Here is a tiny trained network, its code and every weight. The questions are about switching its units off for an input and a class, where a switched-off unit gives its printed mean instead of its output.

import numpy as np


def w(rows, s, z=0):
    codes = np.array(rows[::2]) - 128.0
    scale = np.full(codes.shape[1], s)
    scale[-1] = z or s
    return codes * scale


def norm(h):
    return h / np.sqrt((h * h).mean(-1, keepdims=True) + 1e-5)


def f(y):
    return y / 2 * (1 + np.tanh(0.7978845608 * (y + 0.044715 * y**3)))


def log_softmax(a):
    a = a - a.max(-1, keepdims=True)
    return a - np.log(np.exp(a).sum(-1, keepdims=True))


def net(x, mask):
    res = np.array(x, float).reshape(1, 3) / 4 @ E
    u = 0
    for l in range(2):
        y = f(norm(res) @ A[l][:, :-1].T + A[l][:, -1])
        res = res + np.where(mask[u : u + 8], y, B[l][:, -1]) @ B[l][:, :-1]
        u += 8
    return log_softmax(norm(res)[-1] @ U[:, :-1].T + U[:, -1])


A, B = {}, {}
E = w([
[81,129,137,52,120,255],'x0',
[143,148,131,64,241,134],'x1',
[114,44,135,87,167,85],'x2',
],0.0078)
A[0] = w([
[115,194,139,71,186,29,28],'L0N0',
[130,69,196,77,101,162,100],'L0N1',
[157,230,59,151,195,132,195],'L0N2',
[209,101,171,186,102,113,117],'L0N3',
[254,182,177,133,171,89,53],'L0N4',
[79,170,91,57,245,201,4],'L0N5',
[44,106,172,58,58,39,150],'L0N6',
[118,103,157,160,160,93,94],'L0N7',
],0.0077,0.0037)
B[0] = w([
[164,112,220,1,137,132,185],'L0N0',
[118,81,142,218,108,147,176],'L0N1',
[114,101,165,232,159,136,254],'L0N2',
[142,158,65,102,229,60,189],'L0N3',
[207,120,215,182,129,155,205],'L0N4',
[109,111,84,164,136,85,249],'L0N5',
[178,125,117,161,180,130,201],'L0N6',
[175,78,108,57,123,66,152],'L0N7',
],0.01,0.0041)
A[1] = w([
[140,48,77,63,195,74,175],'L1N0',
[80,14,74,86,107,99,180],'L1N1',
[99,253,126,176,188,30,255],'L1N2',
[4,155,66,150,211,130,203],'L1N3',
[176,233,197,49,190,17,173],'L1N4',
[53,46,147,155,147,136,83],'L1N5',
[253,196,154,211,99,2,144],'L1N6',
[89,123,160,174,84,169,194],'L1N7',
],0.0077,0.0041)
B[1] = w([
[150,170,77,122,100,132,207],'L1N0',
[247,174,138,89,168,146,179],'L1N1',
[103,80,126,113,134,160,227],'L1N2',
[87,131,52,141,96,88,188],'L1N3',
[98,154,155,105,70,116,209],'L1N4',
[146,110,191,156,151,178,159],'L1N5',
[110,128,105,138,150,176,254],'L1N6',
[143,129,194,99,105,64,176],'L1N7',
],0.013,0.0087)
U = w([
[13,111,72,199,139,151,252],'0',
[219,71,254,189,175,191,143],'1',
[199,126,16,102,167,139,139],'2',
[180,137,200,32,155,85,57],'3',
[84,132,196,146,5,124,16],'4',
],0.016,0.0026)

Each question gives the input, the list of numbers given to net, and the class t.
The units are the neurons (one row each of A and B). Each row of codes is followed by its name. A weight is (code - 128) times the scale printed after its matrix; where a second scale follows, it is the last column's (A, B and U).
mask holds one flag per neuron, layer by layer. A switched-off neuron (its flag False) gives its mean, the last column of its row in B, instead of its output. The means were averaged over made-up inputs and are rounded, as every weight is.
A unit's drop is (log p(t) with every unit on - log p(t) with that unit switched off) / (log p(t) with every unit on - log p(t) with every unit switched off).
The circuit of an input: a set's keep is (log p(t) with only the set's units on - log p(t) with every unit switched off) / (log p(t) with every unit on - log p(t) with every unit switched off). Starting from the 12 units with the biggest drops (on a tie, the unit counted first), units are removed one at a time, each time the one whose removal leaves the highest keep (on an exact tie, the one counted first), for as long as the keep stays at least 0.8.
circuit, biggest first: the units of the circuit, biggest drop first
top k neurons: the k neurons with the biggest drops, biggest first
top k neurons in layer l: the k neurons of layer l with the biggest drops, biggest first
input [-5,0,-8], class 0: circuit, biggest first : L1N1
input [1,2,7], class 2: top 2 neurons : L1N0, L0N4
input [-7,2,4], class 3: circuit, biggest first : L0N0, L1N4
input [-8,7,2], class 3: top 3 neurons in layer 1 : L1N4, L1N5, L1N0
input [-4,-8,2], class 2: top 2 neurons : L0N2, L0N4
input [1,0,-6], class 4: top 3 neurons in layer 1 : L1N7, L1N6, L1N1
input [-8,0,-7], class 0: top 2 neurons in layer 1 : L1N1, L1N6
input [-4,4,1], class 3: top 2 neurons in layer 0 : L0N0, L0N1
input [-5,7,0], class 1: top 2 neurons in layer 1 : L1N3, L1N7
input [8,-1,-8], class 4: top 3 neurons in layer 1 : L1N7, L1N6, L1N2
input [-5,-5,2], class 2: top 2 neurons in layer 0 : L0N2, L0N7
input [8,-7,3], class 1: top 2 neurons in layer 1 : L1N4, L1N3
input [1,-2,-1], class 4: top 3 neurons : L0N7, L1N1, L0N0
input [6,-7,2], class 1: circuit, biggest first : L1N3
input [-7,5,1], class 3: top 4 neurons : L0N0, L1N4, L0N1, L0N7
input [-5,6,-2], class 1: top 2 neurons : L0N4, L0N2
input [-7,6,2], class 3: top 2 neurons in layer 0 : L0N0, L0N1
input [2,3,5], class 2: top 2 neurons in layer 0 : L0N4, L0N5
input [0,8,-2], class 1: top 4 neurons in layer 0 : L0N2, L0N4, L0N3, L0N0
input [-6,6,5], class 3: circuit, biggest first : L1N4
input [-6,3,7], class 3: top 2 neurons in layer 0 : L0N0, L0N5
input [-6,-1,-2], class 0: top 2 neurons : L1N1, L0N3
input [8,0,3], class 1: top 2 neurons in layer 0 : L0N1, L0N3
input [4,3,4], class 2: top 2 neurons : L1N1, L1N3
input [6,5,3], class 2: top 3 neurons : L1N1, L1N3, L0N2
input [-5,1,6], class 3: top 4 neurons : L0N0, L1N4, L1N3, L0N5
